Below is a small trained network, with its code and all its weights. Each question gives an input and a target symbol and asks what happens when units are switched off, that is, made to give their printed mean instead of their output.

import numpy as np


def w(rows, s, z=0):
    codes = np.array(rows[::2]) - 128.0
    scale = np.full(codes.shape[1], s)
    scale[-1] = z or s
    return codes * scale


def norm(h):
    return h / np.sqrt((h * h).mean(-1, keepdims=True) + 1e-5)


def f(y):
    return np.maximum(y, 0)


def softmax(a):
    e = np.exp(a - a.max(-1, keepdims=True))
    return e / e.sum(-1, keepdims=True)


def log_softmax(a):
    a = a - a.max(-1, keepdims=True)
    return a - np.log(np.exp(a).sum(-1, keepdims=True))


def net(x, mask):
    ids = ['αβδζμξφ'.index(c) for c in x.split()]
    T = len(ids)
    res = E[ids] + P[:T]
    u = 0
    for l in range(2):
        r = norm(res)
        for j in range(2):
            rows = slice(2 * j, 2 * j + 2)
            q, k, v = (r @ M[l][rows].T for M in (Q, K, V))
            z = softmax(np.where(np.tri(T) > 0, q @ k.T / 2**0.5, -1e9)) @ v
            o = O[l][rows]
            res = res + np.where(mask[u + j], z, o[:, -1]) @ o[:, :-1]
        u += 2
        y = f(norm(res) @ A[l][:, :-1].T + A[l][:, -1])
        res = res + np.where(mask[u : u + 4], y, B[l][:, -1]) @ B[l][:, :-1]
        u += 4
    return log_softmax(norm(res)[-1] @ U[:, :-1].T + U[:, -1])


Q, K, V, O, A, B = {}, {}, {}, {}, {}, {}
E = w([
[147,82,172,191],'α',
[87,202,188,108],'β',
[111,89,174,138],'δ',
[95,45,103,240],'ζ',
[103,110,3,145],'μ',
[168,173,219,215],'ξ',
[213,145,105,115],'φ',
],0.019)
P = w([
[132,9,255,17],'0',
[131,60,154,47],'1',
[120,79,115,71],'2',
[118,112,103,88],'3',
[99,131,80,110],'4',
[99,144,70,128],'5',
[100,163,50,141],'6',
[95,174,44,156],'7',
[88,184,43,163],'8',
],0.0047)
Q[0] = w([
[161,155,68,110],'0.h1',
[44,31,152,189],'0.h1',
[249,247,73,110],'0.h2',
[196,103,132,200],'0.h2',
],0.015)
K[0] = w([
[90,117,85,111],'0.h1',
[97,46,158,125],'0.h1',
[142,250,72,163],'0.h2',
[123,193,180,138],'0.h2',
],0.018)
V[0] = w([
[113,202,158,225],'0.h1',
[149,254,113,106],'0.h1',
[164,155,129,161],'0.h2',
[146,196,183,110],'0.h2',
],0.0084)
O[0] = w([
[129,65,63,115,115],'0.h1',
[57,254,61,149,1],'0.h1',
[141,147,114,95,139],'0.h2',
[145,102,177,87,97],'0.h2',
],0.0074,0.0042)
A[0] = w([
[55,171,186,47,19],'0.n1',
[85,179,128,98,4],'0.n2',
[152,80,73,3,52],'0.n3',
[138,146,152,238,150],'0.n4',
],0.013,0.0015)
B[0] = w([
[161,102,76,9,161],'0.n1',
[147,162,153,97,155],'0.n2',
[65,139,194,56,198],'0.n3',
[165,129,48,95,254],'0.n4',
],0.013,0.0048)
Q[1] = w([
[10,62,61,18],'1.h1',
[145,184,182,45],'1.h1',
[107,162,109,250],'1.h2',
[139,163,105,70],'1.h2',
],0.018)
K[1] = w([
[49,54,84,2],'1.h1',
[141,175,130,53],'1.h1',
[104,106,48,184],'1.h2',
[137,187,159,123],'1.h2',
],0.022)
V[1] = w([
[207,118,104,23],'1.h1',
[124,164,2,238],'1.h1',
[133,241,63,207],'1.h2',
[220,89,91,102],'1.h2',
],0.0066)
O[1] = w([
[72,137,138,157,254],'1.h1',
[135,133,247,91,86],'1.h1',
[112,1,110,106,8],'1.h2',
[90,158,110,106,235],'1.h2',
],0.007,0.0037)
A[1] = w([
[88,115,181,18,3],'1.n1',
[134,163,153,7,86],'1.n2',
[145,80,185,146,96],'1.n3',
[62,54,124,100,197],'1.n4',
],0.014,0.0019)
B[1] = w([
[113,113,135,252,199],'1.n1',
[178,98,204,111,253],'1.n2',
[81,129,113,50,230],'1.n3',
[170,218,175,173,254],'1.n4',
],0.012,0.0051)
U = w([
[124,76,87,103,144],'α',
[141,158,116,81,220],'β',
[49,108,199,127,82],'δ',
[150,60,157,230,2],'ζ',
[84,174,143,211,113],'μ',
[215,154,86,135,59],'ξ',
[195,110,246,191,189],'φ',
],0.012,0.0051)

Each question gives the input, a string of symbols that net reads in full, and the target symbol t.
The units are the heads (2 rows each of Q, K, V and O) and the neurons (one row each of A and B). Each row of codes is followed by its name. A weight is (code - 128) times the scale printed after its matrix; where a second scale follows, it is the last column's (O, A, B and U).
mask holds one flag per unit, layer by layer, with each layer's heads first. A switched-off unit (its flag False) gives its mean, the last column of its rows in O or B, instead of its output. The means were averaged over made-up inputs and are rounded, as every weight is.
A unit's drop is (log p(t) with every unit on - log p(t) with that unit switched off) / (log p(t) with every unit on - log p(t) with every unit switched off).
The circuit of an input: a set's keep is (log p(t) with only the set's units on - log p(t) with every unit switched off) / (log p(t) with every unit on - log p(t) with every unit switched off). Starting from all 12 units, units are removed one at a time, each time the one whose removal leaves the highest keep (on an exact tie, the one counted first), for as long as the keep stays at least 0.8.
units of the circuit, in order: the units of the circuit, biggest drop first
k most important neurons of layer l: the k neurons of layer l with the biggest drops, biggest first
which heads matter: for each layer, one digit per head in row order, 1 if its drop is at least 0.15 and else 0, layers parted by /
drop of u: that unit's drop, to one decimal
input δ μ α, target α: which heads matter	00 / 00
input μ β μ ζ ζ δ μ, target μ: units of the circuit, in order	[0.n4 0.n1]
input δ α α α φ, target φ: which heads matter	00 / 01
input μ φ δ β ξ μ μ δ, target β: which heads matter	11 / 01
input δ φ ξ ξ ξ μ δ, target δ: which heads matter	10 / 01
input φ ξ ξ μ ζ ζ μ ξ, target ξ: which heads matter	00 / 00
input ξ β ξ μ, target φ: which heads matter	00 / 10
input μ φ μ δ ξ δ ζ μ δ, target β: which heads matter	10 / 01
input α ξ μ μ μ, target μ: most important neuron of layer 1	[1.n4]
input ζ δ ξ ξ ξ α μ β, target φ: 3 most important neurons of layer 1	[1.n2 1.n1 1.n3]
input β μ μ α δ μ ξ ξ ξ, target ξ: 2 most important neurons of layer 0	[0.n4 0.n3]
input ξ δ α μ α, target α: drop of 1.n4	0.5
input μ ξ ζ δ μ μ μ φ, target φ: drop of 1.h1	0.2
input β β μ, target φ: drop of 1.h1	0.5
